Below is a small trained network, with its code and all its weights. Each question gives an input and a class and asks what happens when units are switched off, that is, made to give their printed mean instead of their output.

import numpy as np


def w(rows, s, z=0):
    codes = np.array(rows[::2]) - 128.0
    scale = np.full(codes.shape[1], s)
    scale[-1] = z or s
    return codes * scale


def f(y):
    return y / 2 * (1 + np.tanh(0.7978845608 * (y + 0.044715 * y**3)))


def log_softmax(a):
    a = a - a.max(-1, keepdims=True)
    return a - np.log(np.exp(a).sum(-1, keepdims=True))


def net(x, mask):
    res = np.array(x, float).reshape(1, 4) / 4 @ E
    y = f(res @ A[0][:, :-1].T + A[0][:, -1])
    res = res + np.where(mask, y, B[0][:, -1]) @ B[0][:, :-1]
    return log_softmax(res[-1] @ U[:, :-1].T + U[:, -1])


A, B = {}, {}
E = w([
[151,70,57,122,70,98,104,109,111,88,82],'x0',
[10,114,163,239,76,143,99,100,142,5,219],'x1',
[45,32,83,237,170,2,187,186,205,200,88],'x2',
[90,255,50,39,71,50,218,203,148,56,143],'x3',
],0.0081)
A[0] = w([
[202,186,170,18,82,224,60,57,92,70,176,162],'N0',
[23,123,148,165,56,144,165,162,127,1,198,31],'N1',
[183,48,173,194,154,187,60,49,100,218,108,122],'N2',
[93,66,164,183,118,143,133,66,137,35,213,24],'N3',
[130,76,151,190,181,176,71,92,108,136,123,89],'N4',
[102,112,115,136,156,148,89,128,96,174,142,70],'N5',
[140,65,143,102,142,147,180,165,108,98,156,129],'N6',
[106,29,87,173,182,53,213,213,228,247,106,131],'N7',
[197,139,93,71,179,95,163,164,87,170,73,51],'N8',
[71,67,129,208,127,65,157,158,217,127,142,104],'N9',
[142,124,93,114,176,107,122,121,124,103,155,4],'N10',
[112,235,102,62,94,41,203,208,86,71,90,117],'N11',
[133,12,161,121,147,133,54,89,91,207,158,84],'N12',
[119,202,99,105,93,86,160,145,158,104,140,64],'N13',
[93,194,63,72,67,82,180,208,146,116,199,96],'N14',
[134,127,107,153,197,90,149,111,161,127,145,106],'N15',
[168,180,146,83,123,216,83,83,130,77,150,128],'N16',
[241,93,133,11,160,110,205,158,108,246,66,16],'N17',
],0.0072,0.0023)
B[0] = w([
[53,75,195,75,61,52,152,225,102,77,95,224],'N0',
[170,160,137,142,141,123,60,28,111,192,206,197],'N1',
[181,144,59,187,187,187,184,128,207,73,46,211],'N2',
[200,180,146,128,147,151,50,63,96,215,156,181],'N3',
[167,165,69,133,139,155,171,132,164,108,121,176],'N4',
[118,152,120,106,138,109,159,108,132,114,121,138],'N5',
[142,136,153,90,138,146,152,136,125,120,151,128],'N6',
[48,46,210,109,97,96,128,183,99,120,126,251],'N7',
[189,140,141,106,146,151,88,90,86,172,183,178],'N8',
[83,119,198,78,43,76,117,158,90,133,106,203],'N9',
[119,134,134,127,114,164,127,138,140,118,154,123],'N10',
[164,151,93,211,175,142,165,152,193,113,101,204],'N11',
[134,138,89,156,141,147,150,118,177,109,86,184],'N12',
[135,151,87,186,168,143,160,128,135,104,90,163],'N13',
[146,145,45,166,156,167,191,104,173,81,92,190],'N14',
[134,120,150,102,123,126,163,144,97,111,136,147],'N15',
[96,52,157,93,89,78,136,169,80,122,91,185],'N16',
[169,158,128,107,120,120,1,43,67,173,194,213],'N17',
],0.0089,0.017)
U = w([
[45,48,185,67,49,70,151,227,82,116,116,221],'0',
[154,150,53,135,216,166,222,129,230,102,96,128],'1',
[164,155,137,86,151,132,1,22,65,195,248,10],'2',
],0.012,0.0013)

Each question gives the input, the list of numbers given to net, and the class t.
The units are the neurons (one row each of A and B). Each row of codes is followed by its name. A weight is (code - 128) times the scale printed after its matrix; where a second scale follows, it is the last column's (A, B and U).
mask holds one flag per neuron, in row order. A switched-off neuron (its flag False) gives its mean, the last column of its row in B, instead of its output. The means were averaged over made-up inputs and are rounded, as every weight is.
A unit's drop is (log p(t) with every unit on - log p(t) with that unit switched off) / (log p(t) with every unit on - log p(t) with every unit switched off).
The circuit of an input: a set's keep is (log p(t) with only the set's units on - log p(t) with every unit switched off) / (log p(t) with every unit on - log p(t) with every unit switched off). Starting from the 12 units with the biggest drops (on a tie, the unit counted first), units are removed one at a time, each time the one whose removal leaves the highest keep (on an exact tie, the one counted first), for as long as the keep stays at least 0.8.
circuit, biggest first: the units of the circuit, biggest drop first
top k neurons: the k neurons with the biggest drops, biggest first
drop when u is switched off: that unit's drop, to one decimal
input [4,-5,-3,-6], class 1: circuit, biggest first -> [N2]
input [1,-5,5,-6], class 1: top 3 neurons -> [N2; N0; N12]
input [1,-5,4,3], class 2: top 4 neurons -> [N17; N0; N8; N16]
input [-8,7,-3,7], class 1: top 4 neurons -> [N14; N17; N11; N13]
input [-2,-7,-8,3], class 0: top 2 neurons -> [N0; N16]
input [-5,-6,-6,0], class 0: top 4 neurons -> [N0; N16; N1; N3]
input [1,5,3,2], class 2: top 2 neurons -> [N1; N0]
input [5,-6,-4,1], class 2: top 2 neurons -> [N17; N7]
input [-2,-4,-4,-2], class 0: top 3 neurons -> [N0; N1; N3]
input [-1,-5,2,-5], class 1: top 3 neurons -> [N2; N1; N12]
input [-6,-6,-4,4], class 2: top 3 neurons -> [N17; N7; N8]
input [8,7,5,6], class 2: top 2 neurons -> [N1; N2]
input [-1,-8,-8,2], class 0: drop when N16 is switched off -> 1.8
input [0,-8,5,-1], class 2: circuit, biggest first -> [N17]
input [8,-4,1,3], class 2: drop when N2 is switched off -> 0.5
input [-1,-1,-8,-5], class 0: drop when N0 is switched off -> 0.7
